In the rows, zero is written as 128.
Each row is followed by its class.
153, 104, 65, 121, 107, 145, 131, 83, 140, 158, 49, 144, 98, 115, 130, 98, 133, 131, 147, 114, 109, 154, 109, 134, 203, 158, 96, 113, 128, 142, 85, 100, 78, 155 -> kel
135, 105, 74, 111, 102, 166, 116, 91, 130, 164, 60, 150, 103, 115, 142, 85, 110, 123, 130, 107, 116, 145, 105, 140, 192, 126, 105, 114, 122, 132, 90, 89, 94, 132 -> teki
155, 129, 201, 115, 27, 80, 84, 120, 65, 169, 48, 31, 140, 130, 146, 163, 159, 184, 151, 119, 122, 131, 110, 126, 168, 108, 147, 87, 135, 89, 111, 110, 176, 73 -> Rireg
174, 130, 167, 142, 45, 85, 106, 132, 88, 182, 45, 71, 127, 166, 155, 151, 144, 180, 173, 113, 123, 133, 129, 107, 202, 108, 162, 105, 149, 83, 149, 116, 152, 105 -> futen
144, 101, 96, 102, 100, 136, 137, 80, 147, 159, 58, 136, 109, 108, 136, 82, 111, 125, 116, 77, 96, 144, 107, 112, 199, 119, 109, 137, 135, 157, 76, 121, 82, 129 -> teki
156, 103, 86, 104, 100, 121, 143, 75, 165, 146, 53, 144, 92, 94, 119, 103, 116, 132, 136, 97, 82, 150, 99, 131, 208, 144, 98, 135, 128, 151, 76, 124, 66, 155 -> kel
150, 112, 63, 118, 93, 142, 125, 85, 131, 174, 50, 142, 117, 124, 121, 91, 142, 131, 130, 114, 118, 149, 111, 131, 190, 174, 96, 92, 120, 132, 72, 72, 81, 150 -> Sudez
187, 132, 166, 135, 62, 81, 100, 133, 84, 170, 23, 66, 147, 134, 144, 155, 140, 184, 180, 106, 126, 151, 125, 110, 190, 103, 167, 91, 141, 94, 137, 126, 148, 107 -> Ril
177, 124, 155, 152, 47, 95, 107, 133, 90, 191, 35, 52, 139, 144, 143, 154, 130, 189, 152, 115, 128, 129, 129, 97, 185, 103, 171, 83, 146, 76, 123, 124, 166, 89 -> Lagod
179, 124, 151, 122, 51, 106, 91, 125, 86, 163, 18, 69, 127, 143, 140, 153, 135, 194, 157, 136, 125, 128, 106, 146, 196, 98, 168, 91, 125, 80, 124, 114, 155, 113 -> Rireg
180, 129, 158, 138, 51, 93, 103, 139, 86, 183, 41, 76, 128, 159, 151, 153, 135, 186, 178, 121, 119, 131, 120, 118, 209, 97, 164, 107, 146, 81, 155, 116, 148, 112 -> futen
128, 111, 113, 112, 97, 128, 139, 90, 139, 159, 64, 149, 109, 123, 129, 87, 123, 128, 132, 89, 92, 145, 109, 128, 202, 145, 96, 127, 131, 146, 84, 100, 70, 156 -> futen
133, 103, 76, 108, 104, 158, 117, 88, 127, 169, 62, 137, 117, 121, 148, 86, 119, 119, 117, 97, 116, 151, 114, 124, 193, 132, 100, 114, 126, 141, 90, 90, 101, 123 -> teki
140, 113, 86, 102, 101, 143, 119, 96, 108, 170, 54, 141, 99, 134, 140, 97, 119, 147, 118, 99, 125, 164, 120, 144, 208, 153, 92, 101, 116, 145, 79, 81, 90, 144 -> gog
129, 107, 62, 95, 113, 161, 115, 100, 117, 167, 55, 167, 97, 133, 133, 91, 119, 131, 133, 114, 111, 134, 123, 148, 187, 143, 97, 109, 105, 119, 79, 85, 89, 164 -> godu
187, 129, 162, 132, 53, 104, 100, 133, 86, 180, 28, 58, 135, 132, 155, 158, 118, 182, 177, 128, 120, 127, 121, 117, 197, 101, 170, 103, 137, 103, 142, 111, 144, 109 -> pudu
151, 106, 111, 100, 108, 125, 138, 82, 130, 155, 53, 143, 117, 96, 127, 93, 127, 130, 128, 67, 105, 154, 112, 110, 190, 131, 103, 133, 125, 148, 75, 122, 86, 157 -> Ril
164, 99, 90, 103, 100, 127, 136, 68, 140, 153, 55, 138, 98, 95, 120, 99, 119, 133, 128, 95, 95, 140, 105, 123, 197, 136, 94, 141, 125, 148, 74, 122, 64, 141 -> kel
140, 97, 90, 94, 75, 154, 122, 70, 116, 166, 75, 145, 101, 104, 121, 98, 127, 125, 118, 87, 103, 154, 106, 112, 193, 155, 96, 126, 116, 150, 62, 99, 101, 138 -> Ral
157, 110, 64, 115, 98, 143, 121, 86, 127, 184, 52, 148, 121, 127, 120, 89, 141, 134, 128, 113, 122, 154, 111, 130, 198, 172, 99, 91, 121, 131, 72, 69, 82, 140 -> Sudez
157, 103, 98, 107, 99, 116, 141, 72, 147, 142, 60, 132, 96, 95, 117, 106, 130, 126, 134, 98, 92, 132, 102, 122, 188, 149, 90, 139, 128, 146, 68, 125, 69, 145 -> kel
139, 114, 94, 101, 97, 134, 124, 82, 123, 163, 46, 141, 136, 118, 139, 89, 137, 127, 124, 81, 117, 170, 127, 121, 174, 156, 94, 94, 122, 147, 81, 91, 92, 146 -> Ril
163, 120, 153, 128, 58, 94, 90, 135, 80, 169, 38, 75, 109, 152, 143, 155, 118, 176, 169, 118, 127, 120, 135, 121, 184, 98, 168, 111, 122, 65, 130, 125, 154, 99 -> godu
136, 104, 93, 114, 99, 144, 143, 85, 129, 165, 56, 133, 116, 96, 125, 92, 108, 133, 110, 88, 98, 132, 111, 112, 180, 136, 94, 116, 120, 136, 64, 115, 86, 142 -> Lagod
162, 123, 187, 125, 44, 80, 93, 137, 88, 160, 44, 40, 130, 149, 141, 155, 133, 174, 150, 123, 115, 132, 129, 127, 185, 110, 160, 100, 136, 93, 132, 105, 157, 91 -> gapa
140, 104, 70, 102, 91, 150, 131, 79, 133, 156, 57, 146, 100, 113, 121, 94, 118, 129, 127, 97, 91, 156, 110, 116, 209, 152, 107, 123, 117, 154, 69, 107, 92, 160 -> Ral
166, 126, 185, 142, 40, 90, 95, 133, 78, 192, 53, 26, 139, 128, 141, 160, 133, 175, 141, 113, 121, 118, 117, 103, 169, 89, 160, 95, 142, 71, 117, 115, 172, 74 -> Lagod
147, 107, 59, 97, 91, 160, 136, 77, 136, 160, 47, 153, 99, 122, 121, 87, 117, 132, 128, 97, 98, 158, 113, 121, 215, 149, 105, 119, 121, 159, 66, 105, 85, 163 -> Ral
167, 134, 180, 124, 38, 88, 90, 131, 76, 182, 54, 41, 137, 126, 158, 161, 126, 179, 161, 123, 116, 134, 128, 108, 179, 107, 160, 95, 144, 100, 137, 105, 168, 88 -> pudu
144, 120, 179, 121, 39, 83, 88, 134, 68, 175, 55, 50, 122, 140, 145, 164, 133, 173, 157, 110, 121, 121, 134, 114, 164, 105, 157, 100, 132, 77, 122, 119, 168, 85 -> godu
153, 122, 187, 123, 36, 87, 89, 119, 71, 164, 35, 44, 132, 132, 144, 157, 141, 189, 152, 116, 126, 141, 114, 127, 179, 107, 159, 85, 131, 90, 114, 120, 160, 78 -> Rireg
167, 120, 168, 142, 54, 76, 90, 130, 101, 169, 43, 40, 125, 133, 141, 162, 123, 176, 182, 125, 116, 147, 124, 130, 195, 117, 163, 89, 149, 100, 131, 128, 143, 79 -> kel
154, 121, 207, 129, 38, 74, 90, 131, 74, 162, 58, 34, 122, 144, 141, 161, 140, 175, 144, 118, 124, 120, 127, 119, 179, 103, 153, 113, 135, 82, 128, 105, 167, 81 -> gapa
186, 127, 161, 131, 48, 99, 96, 129, 79, 179, 43, 64, 137, 131, 150, 156, 121, 185, 165, 129, 121, 131, 126, 107, 186, 113, 168, 93, 140, 97, 141, 107, 157, 99 -> pudu
132, 91, 75, 119, 105, 164, 123, 86, 125, 178, 46, 139, 117, 118, 150, 84, 114, 124, 137, 87, 122, 160, 117, 121, 208, 127, 108, 118, 127, 153, 90, 101, 87, 126 -> teki
150, 115, 71, 121, 96, 159, 132, 88, 132, 195, 36, 131, 126, 126, 136, 86, 131, 135, 121, 100, 111, 148, 117, 125, 193, 129, 102, 97, 123, 132, 72, 82, 88, 142 -> Lagod
142, 95, 108, 103, 103, 132, 137, 84, 136, 142, 44, 134, 111, 121, 118, 90, 119, 126, 108, 98, 98, 133, 115, 136, 195, 142, 104, 132, 113, 151, 73, 96, 65, 155 -> gapa
186, 131, 152, 131, 65, 91, 103, 135, 97, 171, 14, 69, 151, 137, 146, 151, 129, 184, 178, 107, 123, 159, 126, 116, 201, 104, 167, 88, 142, 103, 143, 127, 146, 116 -> Ril
161, 126, 177, 138, 36, 82, 99, 131, 83, 190, 52, 31, 144, 137, 148, 157, 135, 178, 137, 108, 120, 118, 132, 98, 166, 100, 156, 88, 143, 76, 115, 123, 177, 75 -> Lagod
148, 120, 81, 104, 96, 162, 128, 86, 118, 173, 40, 136, 123, 110, 152, 94, 121, 132, 132, 112, 102, 149, 115, 127, 193, 144, 97, 110, 117, 158, 97, 71, 76, 161 -> pudu
148, 113, 123, 96, 88, 132, 130, 80, 121, 164, 68, 138, 116, 85, 133, 102, 119, 136, 121, 98, 89, 133, 105, 116, 181, 141, 95, 129, 121, 153, 78, 94, 83, 145 -> pudu
148, 113, 87, 114, 93, 144, 129, 87, 101, 171, 36, 118, 107, 127, 136, 103, 131, 142, 115, 93, 127, 163, 115, 126, 204, 141, 92, 109, 120, 149, 82, 83, 81, 147 -> gog
190, 119, 147, 136, 56, 78, 103, 123, 103, 163, 33, 47, 132, 137, 138, 163, 141, 174, 170, 127, 114, 130, 120, 119, 186, 120, 159, 98, 148, 102, 131, 129, 136, 98 -> kel
175, 131, 170, 119, 34, 91, 96, 124, 73, 179, 49, 44, 140, 122, 158, 164, 126, 182, 155, 122, 114, 125, 128, 103, 173, 103, 157, 98, 141, 98, 140, 111, 165, 94 -> pudu
146, 109, 96, 100, 90, 126, 143, 83, 115, 154, 49, 125, 94, 110, 125, 103, 119, 146, 114, 84, 108, 149, 112, 121, 199, 135, 91, 124, 123, 153, 68, 112, 79, 154 -> gog
117, 109, 83, 99, 96, 163, 124, 101, 119, 164, 54, 151, 95, 119, 131, 97, 119, 126, 143, 102, 111, 149, 114, 140, 186, 147, 92, 111, 116, 129, 76, 91, 92, 156 -> godu
127, 106, 101, 99, 84, 148, 120, 76, 109, 163, 45, 130, 117, 109, 137, 94, 146, 141, 117, 99, 106, 161, 102, 138, 185, 148, 95, 98, 113, 145, 67, 87, 96, 143 -> Rireg
185, 129, 161, 144, 36, 76, 101, 119, 77, 179, 50, 36, 134, 140, 131, 157, 161, 173, 156, 118, 137, 125, 120, 89, 173, 130, 155, 95, 144, 77, 117, 108, 162, 80 -> Sudez
172, 128, 148, 122, 45, 99, 98, 122, 85, 158, 18, 57, 136, 147, 139, 152, 142, 191, 151, 128, 125, 143, 113, 130, 189, 113, 166, 78, 136, 90, 119, 117, 158, 102 -> Rireg
149, 109, 65, 102, 95, 167, 113, 89, 115, 172, 57, 151, 100, 142, 131, 98, 130, 132, 125, 111, 124, 152, 113, 133, 215, 150, 113, 114, 118, 135, 75, 83, 103, 145 -> Ral
138, 110, 112, 106, 88, 124, 145, 81, 129, 161, 66, 151, 104, 127, 139, 93, 134, 133, 126, 82, 97, 124, 113, 116, 196, 133, 95, 144, 129, 139, 85, 110, 74, 161 -> futen
151, 105, 93, 102, 98, 122, 142, 84, 123, 155, 48, 126, 102, 117, 122, 101, 119, 139, 111, 79, 110, 161, 116, 115, 205, 151, 95, 118, 124, 156, 67, 112, 81, 146 -> gog
129, 105, 122, 93, 87, 133, 126, 69, 118, 151, 48, 122, 111, 101, 125, 93, 137, 137, 108, 91, 101, 139, 96, 137, 182, 132, 98, 121, 113, 144, 53, 102, 84, 139 -> Rireg
178, 126, 165, 143, 45, 76, 100, 130, 67, 173, 34, 36, 121, 150, 142, 169, 142, 185, 157, 110, 142, 146, 127, 105, 196, 114, 157, 94, 141, 90, 126, 116, 158, 88 -> gog
115, 110, 71, 89, 102, 154, 108, 95, 118, 156, 69, 165, 97, 139, 132, 89, 113, 122, 111, 111, 116, 130, 130, 149, 166, 157, 94, 102, 103, 111, 73, 80, 101, 147 -> godu
180, 123, 162, 133, 45, 86, 97, 137, 70, 178, 33, 39, 126, 142, 143, 173, 131, 188, 155, 111, 134, 156, 119, 117, 207, 109, 156, 95, 139, 98, 135, 113, 157, 91 -> gog
176, 124, 139, 133, 37, 105, 92, 128, 81, 179, 44, 61, 122, 154, 143, 163, 138, 180, 166, 121, 126, 150, 125, 102, 212, 120, 170, 98, 139, 92, 131, 118, 176, 96 -> Ral
156, 128, 211, 115, 38, 75, 86, 135, 83, 160, 59, 27, 132, 144, 140, 161, 141, 164, 142, 121, 115, 129, 122, 130, 175, 112, 145, 104, 135, 91, 126, 96, 163, 69 -> gapa
175, 124, 133, 133, 36, 107, 93, 122, 87, 174, 38, 56, 120, 154, 142, 160, 134, 174, 161, 118, 127, 150, 125, 101, 209, 119, 172, 99, 135, 91, 130, 118, 171, 97 -> Ral
190, 130, 151, 130, 47, 94, 105, 123, 85, 175, 29, 57, 139, 134, 155, 158, 128, 184, 164, 128, 118, 121, 130, 102, 184, 104, 165, 101, 137, 100, 143, 113, 151, 112 -> pudu
177, 129, 166, 132, 54, 79, 95, 142, 76, 171, 33, 37, 124, 153, 147, 167, 128, 187, 158, 116, 132, 143, 124, 124, 206, 108, 158, 94, 137, 98, 132, 115, 156, 95 -> gog
136, 111, 121, 106, 87, 128, 141, 85, 126, 165, 75, 148, 104, 119, 133, 93, 137, 131, 123, 87, 94, 132, 104, 120, 195, 136, 92, 140, 135, 138, 84, 101, 81, 157 -> futen
144, 124, 95, 94, 108, 136, 117, 93, 128, 155, 54, 158, 126, 119, 135, 90, 131, 132, 125, 98, 112, 156, 117, 141, 176, 152, 94, 97, 119, 134, 82, 86, 94, 156 -> Ril
180, 128, 156, 150, 47, 97, 107, 135, 90, 189, 32, 45, 136, 142, 144, 155, 131, 184, 154, 118, 124, 125, 122, 104, 184, 94, 170, 89, 144, 72, 124, 121, 163, 91 -> Lagod
194, 124, 132, 148, 52, 87, 103, 124, 90, 185, 32, 50, 136, 140, 124, 152, 146, 177, 171, 127, 130, 137, 118, 101, 194, 123, 164, 89, 143, 82, 123, 109, 149, 97 -> Sudez
177, 120, 176, 127, 45, 88, 102, 131, 84, 159, 46, 47, 122, 154, 138, 157, 145, 171, 150, 119, 130, 122, 124, 114, 185, 112, 162, 112, 137, 85, 131, 109, 162, 92 -> gapa
142, 97, 108, 99, 110, 137, 131, 87, 137, 152, 53, 132, 104, 121, 123, 85, 121, 120, 120, 94, 96, 139, 115, 138, 202, 137, 98, 138, 112, 152, 73, 92, 74, 149 -> gapa
146, 95, 64, 105, 103, 158, 113, 82, 129, 168, 66, 153, 112, 131, 142, 83, 117, 122, 109, 101, 125, 133, 118, 130, 184, 131, 109, 116, 120, 127, 83, 90, 103, 128 -> teki
132, 108, 79, 84, 103, 155, 98, 91, 112, 163, 69, 162, 99, 147, 130, 89, 118, 121, 100, 117, 124, 109, 126, 157, 160, 142, 96, 115, 96, 99, 71, 70, 98, 143 -> godu
165, 117, 157, 142, 48, 92, 96, 128, 94, 176, 43, 47, 134, 139, 156, 151, 124, 172, 162, 108, 128, 140, 124, 100, 194, 91, 168, 102, 150, 94, 139, 129, 168, 70 -> teki
141, 105, 117, 103, 90, 128, 141, 83, 126, 168, 67, 154, 109, 123, 133, 89, 124, 137, 125, 83, 98, 135, 114, 120, 200, 133, 97, 137, 131, 144, 83, 110, 73, 152 -> futen
143, 110, 109, 101, 107, 134, 143, 86, 130, 141, 41, 144, 121, 95, 126, 94, 119, 130, 131, 76, 107, 149, 108, 121, 185, 140, 95, 123, 124, 154, 76, 121, 75, 166 -> Ril
184, 132, 150, 130, 58, 88, 103, 130, 89, 166, 23, 71, 144, 140, 147, 153, 135, 183, 167, 105, 131, 156, 129, 106, 187, 111, 164, 87, 141, 91, 142, 126, 156, 112 -> Ril
140, 122, 173, 118, 40, 86, 90, 134, 78, 167, 53, 50, 121, 136, 140, 160, 123, 167, 162, 112, 114, 124, 133, 121, 163, 106, 151, 99, 131, 79, 120, 123, 162, 89 -> godu
142, 110, 93, 109, 86, 152, 128, 82, 111, 186, 57, 156, 116, 141, 150, 88, 145, 135, 132, 98, 116, 136, 120, 127, 199, 136, 87, 126, 124, 136, 95, 79, 80, 156 -> futen
